Below are the code and all the weights of a small trained network. Each question names an input and a target symbol and asks about switching units off, where a switched-off unit gives its printed mean instead of its output.

import numpy as np


def w(rows, s, z=0):
    codes = np.array(rows[::2]) - 128.0
    scale = np.full(codes.shape[1], s)
    scale[-1] = z or s
    return codes * scale


def f(y):
    return np.maximum(y, 0)


def softmax(a):
    e = np.exp(a - a.max(-1, keepdims=True))
    return e / e.sum(-1, keepdims=True)


def log_softmax(a):
    a = a - a.max(-1, keepdims=True)
    return a - np.log(np.exp(a).sum(-1, keepdims=True))


def net(x, mask):
    ids = ['Φαεζηλξ'.index(c) for c in x.split()]
    T = len(ids)
    res = E[ids] + P[:T]
    q, k, v = (res @ M[0].T for M in (Q, K, V))
    z = softmax(np.where(np.tri(T) > 0, q @ k.T / 3**0.5, -1e9)) @ v
    res = res + np.where(mask[0], z, O[0][:, -1]) @ O[0][:, :-1]
    y = f(res @ A[0][:, :-1].T + A[0][:, -1])
    res = res + np.where(mask[1:13], y, B[0][:, -1]) @ B[0][:, :-1]
    return log_softmax(res[-1] @ U[:, :-1].T + U[:, -1])


Q, K, V, O, A, B = {}, {}, {}, {}, {}, {}
E = w([
[103,137,124,200],'Φ',
[72,150,156,115],'α',
[132,7,108,187],'ε',
[120,85,169,172],'ζ',
[106,47,166,118],'η',
[89,56,104,80],'λ',
[105,129,19,93],'ξ',
],0.016)
P = w([
[2,48,245,197],'0',
[98,76,142,156],'1',
[67,73,148,129],'2',
[70,42,129,152],'3',
[100,25,108,200],'4',
[101,18,105,214],'5',
[97,18,100,232],'6',
],0.0076)
Q[0] = w([
[140,147,44,29],'head 1',
[13,1,123,190],'head 1',
[212,252,69,65],'head 1',
],0.0099)
K[0] = w([
[191,144,66,164],'head 1',
[7,134,177,220],'head 1',
[209,178,80,55],'head 1',
],0.013)
V[0] = w([
[137,93,37,172],'head 1',
[119,120,128,250],'head 1',
[116,217,126,167],'head 1',
],0.015)
O[0] = w([
[165,160,49,249,93],'head 1',
[142,141,212,200,249],'head 1',
[9,88,198,160,79],'head 1',
],0.013,0.014)
A[0] = w([
[103,173,7,147,55],'neuron 1',
[119,135,153,182,172],'neuron 2',
[72,155,52,103,201],'neuron 3',
[80,116,177,121,179],'neuron 4',
[152,101,170,188,110],'neuron 5',
[178,135,61,125,253],'neuron 6',
[175,94,141,139,102],'neuron 7',
[232,177,107,91,207],'neuron 8',
[102,150,95,132,120],'neuron 9',
[157,154,122,103,206],'neuron 10',
[195,77,178,93,111],'neuron 11',
[194,122,217,151,79],'neuron 12',
],0.011,0.0046)
B[0] = w([
[125,214,145,78,137],'neuron 1',
[112,76,62,151,205],'neuron 2',
[2,211,89,90,133],'neuron 3',
[129,110,66,203,213],'neuron 4',
[163,121,43,95,228],'neuron 5',
[97,79,122,160,169],'neuron 6',
[186,206,157,77,167],'neuron 7',
[138,2,159,96,183],'neuron 8',
[82,190,136,10,129],'neuron 9',
[91,27,140,72,146],'neuron 10',
[108,191,162,143,191],'neuron 11',
[191,215,135,112,249],'neuron 12',
],0.0072,0.019)
U = w([
[129,66,117,254,145],'Φ',
[81,55,210,208,253],'α',
[180,74,73,160,102],'ε',
[176,189,152,152,87],'ζ',
[187,86,171,101,30],'η',
[142,27,83,140,116],'λ',
[121,106,26,145,146],'ξ',
],0.0085,0.004)

Each question gives the input, a string of symbols that net reads in full, and the target symbol t.
The units are the heads (3 rows each of Q, K, V and O) and the neurons (one row each of A and B). Each row of codes is followed by its name. A weight is (code - 128) times the scale printed after its matrix; where a second scale follows, it is the last column's (O, A, B and U).
mask holds one flag per unit, heads first, then neurons. A switched-off unit (its flag False) gives its mean, the last column of its rows in O or B, instead of its output. The means were averaged over made-up inputs and are rounded, as every weight is.
A unit's drop is (log p(t) with every unit on - log p(t) with that unit switched off) / (log p(t) with every unit on - log p(t) with every unit switched off).
The circuit of an input: a set's keep is (log p(t) with only the set's units on - log p(t) with every unit switched off) / (log p(t) with every unit on - log p(t) with every unit switched off). Starting from the 12 units with the biggest drops (on a tie, the unit counted first), units are removed one at a time, each time the one whose removal leaves the highest keep (on an exact tie, the one counted first), for as long as the keep stays at least 0.8.
units of the circuit, in order: the units of the circuit, biggest drop first
k most important neurons: the k neurons with the biggest drops, biggest first
drop when u is switched off: that unit's drop, to one decimal
input η η ζ, target η: units of the circuit, in order => [head 1; neuron 8; neuron 4]
input ε ξ α, target ε: units of the circuit, in order => [head 1; neuron 8; neuron 5]
input α Φ α λ ε Φ, target α: units of the circuit, in order => [head 1]
input λ η Φ, target λ: units of the circuit, in order => [head 1; neuron 8; neuron 12]
input λ η ε α ε α, target λ: 2 most important neurons => [neuron 12; neuron 8]
input η ζ α α ε Φ, target η: units of the circuit, in order => [head 1; neuron 4; neuron 8]
input ε λ η α ε η, target ε: 2 most important neurons => [neuron 5; neuron 8]
input ε η α α ε α ε, target ε: units of the circuit, in order => [head 1; neuron 5; neuron 7]
input ζ ε ε α, target ζ: units of the circuit, in order => [head 1; neuron 8; neuron 12]
input λ α α ζ, target λ: units of the circuit, in order => [head 1; neuron 8]
input Φ α α ξ ζ η, target Φ: 2 most important neurons => [neuron 2; neuron 4]
input λ ε η, target λ: 4 most important neurons => [neuron 12; neuron 8; neuron 6; neuron 10]
input ξ λ ξ, target ξ: 2 most important neurons => [neuron 3; neuron 1]
input Φ α α, target Φ: 2 most important neurons => [neuron 4; neuron 2]
input α ζ λ ζ, target α: most important neuron => [neuron 5]
input α λ λ Φ η η Φ, target α: 2 most important neurons => [neuron 5; neuron 12]
input ξ α ε ε ζ, target ε: drop when neuron 5 is switched off => 0.4
input λ λ Φ λ ε, target λ: drop when neuron 12 is switched off => 0.4
input ε ε Φ η α λ α, target ε: drop when neuron 8 is switched off => 0.2
input λ α α, target λ: most important neuron => [neuron 12]
